Both labels of each row:
[ 16  -1   8  -5 -31  15 -12   9  10  -1  -3   9   1  10  -8  -1  -2  -6
   2   3  17   5   8 -21 -13] -> G/(11)
[-18  -6  20 -27  -1 -17 -12  17  -5 -11  -8   7   0 -12  13 -14  11 -31
   3  -4   6 -17  24  12 -25] -> M/(16)
[ -7 -13  -8 -18 -14   6  -3  13   7   0  -3   2  -3   5   5 -10  -4  -3
  -3  22   9   0  -2 -11  -8] -> M/(11)
[-16  -1  -4   3   5  26  10  11 -25   0  -5 -14   2 -19  15  -8  -9 -15
  -2  19   2 -19 -23  43   0] -> F/(16)
[  3  11  21 -10 -16  19   3  -7  11  -3   3   7  -7  24  -1   6   4   6
   9  -4   6   8  24 -33  -2] -> G/(11)
[ -1  -9  41 -22 -18   1  -5   1   2 -16  -2  12 -11  19  -3  -7  -8  -6
  -1  12  17  14  13  -4 -12] -> M/(11)
[ -5   4   7  -8   3  -5   9  -2 -28   5  -2  -3   3 -26  17  -7  14 -59
   2  23  11 -10 -21  67 -12] -> F/(8)
[ 10 -16  -6 -18  -5 -16  -4  -5  17 -12  -4  11 -10  -8   2  -2  23 -33
  -9   3  24   0   5   0 -16] -> M/(10)
[  1 -11  13 -23  -7  -6  -5  12 -13  -2   2  10  -4 -17  10 -18  -5 -41
  -6   0 -11  -9  -9  34 -24] -> M/(16)
[ -1 -12   2 -20 -16 -31   5  12 -17  -1   4   3   3  -8  31 -13   5 -30
 -10   2   4 -10  -8  13 -16] -> M/(16)
[ 13 -11   9 -26 -31 -14   6   8 -14  -5   2   1  -1  -4  14  -9  14 -19
   2  -9  15   0 -10  -7 -24] -> M/(8)
[ -8 -11 -12 -17  -8 -16  -4  21   8  -3  -5  11   3  -2  15 -23  17  -4
  -4 -11   8 -26   3 -18 -32] -> M/(16)
[  9  -3  -5 -18 -13   0 -15   4  24  -7   1   7   2   2  -3   1  13  -2
  -4  -1  18   4  15 -31  -9] -> G/(11)
[  7 -12  16 -21 -17  24  -7   8   6  -7   8   6  -5   8  -8 -11  -8  -7
  -8  19  15  21   5  -4  -1] -> M/(11)
[-11  -4   9 -13  -9  -6 -11  13  11  -4  -4  13  -1  -3   5 -12   8 -15
   2   5   9   0   8  10  -8] -> M/(10)
[-13  -7  13 -13   4  12  -4  14 -25   1   2   6  -8  -9  14  -6 -18 -23
  -3  17   3  -5  -9  51  -6] -> F/(16)
[  5 -10  31 -26 -42  10  -5   1  -3  -6 -10   8 -10   5 -17   8 -13 -34
  -7  13  13  20   6   8 -12] -> M/(11)
[-16  -6  20 -26  -3  -8  -8  -1 -13 -15  -6  14   4 -14  30  -8  13 -28
   2  -3  19  -8  26   9 -29] -> M/(16)
[-21  -8   2   1  19  10  -9   3 -28  -3 -24  -1   3 -32  12 -16 -17 -36
   0  20  15  -8  -6  64   5] -> F/(16)
[ -9   7  24  -8   1   8 -11  -2 -14  -4  -2   4  -3 -16   3  -7 -14 -23
   3  23   7   0   1  42 -10] -> F/(11)
[ 15  -6   5 -20 -33  12   0  28   1  -4   4  10  -4  28   7  -9   1  10
   7   8   2   9 -12 -23  -8] -> M/(16)
[ -9 -15   6 -33 -23   4   6  17 -10  -9   4   0   7  24  24 -10  -2   7
  -1  -4  10  -6   1 -11 -14] -> M/(16)
[ 22   0 -14 -16 -17  10 -11   6  23  -4 -15  10  15   2 -21   1   2 -12
   6   4  21  10  -5 -13 -11] -> M/(11)
[ -5   4  27 -13 -27  -6   3   8 -15   4  -4   5   7   1  18  -8  12 -17
  -6   5   3   2   1  10 -17] -> M/(16)
[  9  -5  15  -8 -29   2  -5  10   6  -7   4   6  -6   9   3  -8  81  -3
   4  -2  25  -5   6 -33 -15] -> M/(11)
[ 24  -5  -9  -9 -13   4   5  -3  14  -4  -3   2  -4   8  -4   1  13  -6
   6   1  22   8  -1 -24 -15] -> M/(11)
[ -8  -2   2 -20 -12  -6  -9  19 -14   0  -8  10   4 -14  24 -17  19 -11
  -1   2   3 -16  -7  20  -6] -> M/(16)
[ 19  -8  -4 -12 -19   4  -3  -4  21 -16  -1  18  -6   6  -2   0  11   0
   2  -3  30   7   8 -33 -11] -> G/(11)
[-15  -5  19 -16 -23   8   8  13 -11  -8   1   4   4  17  32 -15  11  15
   4   1   0 -11  16 -16 -19] -> G/(16)
[  4  -6  32 -14 -20  -5 -25   9  10 -10 -10  23  -7  -8 -13   3   0 -18
   1   6  13   6  32   1 -21] -> M/(11)
[ -1 -12 -12 -15 -12   9 -12   9   0   2  -1   6   5 -14 -16  -6  -6 -20
   0  11  24   1 -15  13  -6] -> M/(11)
[ 11 -12  -7 -21 -28  -6  -9  12   7  -9  -5  19   7 -15  -3 -17   9 -16
  -4  -6  20 -10  -9 -21 -23] -> M/(11)
[ -6   2   0   3   8  24 -20  -7  11  -3   0   0  -3 -15  -5   1  -4  -9
   1  13  24   6  -2  15   0] -> F/(11)
[  6  10 -10   0  -3  10 -10  -7  33  12  -2   7  -4   0 -16   3   9   8
  -3  24  29   9  12 -17   0] -> G/(11)
[  1  -9   7 -21 -25   5  -3  19  -5  -5  -3   4  13  16  17  -7  10 -11
   8   1  11  -3   2 -17 -17] -> M/(16)
[  0 -14  10 -27 -19  -7 -15  24 -20   8   3   2   8   7  17 -15  -7 -25
   5  16  -6  -7 -23  19 -13] -> M/(16)
[-10   1   3   0   4  15   1  10 -16  -8  -4  -4  15 -11  26 -17   0  -6
  14  16   4 -15  -6  31 -12] -> F/(16)
[-14  -3  26 -19  10  -7  -6   1 -46  -5  -1  -2  -3 -23  13  -1 -24 -64
   6  25   1  -7 -11  81 -11] -> F/(16)
[-15   2  21 -23 -29   5  -3  16 -21  -8 -11  11   4   6  18 -21   1  -7
  -1   8   7  -3  -7   8 -16] -> M/(16)
[ -3   8   6  -8   3  -1   8   9 -30   0   2  -5   3 -21  13 -14 -13 -54
   5  21   2 -19 -22  49 -18] -> F/(8)
[  4  -8  -4  -8 -13   8 -18   8   2   8  10   7   3 -15   1 -12   0 -12
   2   3  14   4  -6   6 -12] -> M/(10)
[ -7 -25  16 -32  -9 -18   8   8 -23  -8   5   1   1  -9  31 -13   0 -53
   1  12   6   5 -10  42 -25] -> M/(8)
[-30  24  11  -7  11  33   6   0 -17  -8   2  -6   4  -1  21  -2  -7  -5
   7  33  14  -9  -5  35  -5] -> F/(16)
[ 13  -3  13  -8 -53  -1  -7   7   0  -8  -4   5   7 -10  -2   3  -6 -47
   1  12   6   9 -17  30 -20] -> M/(11)
[  6  -3  -2 -21 -11   6  -3  -1   2  -4   3  -3   4  -6  -2   3  17 -18
   0   6  16   1  -5  -1 -14] -> M/(11)
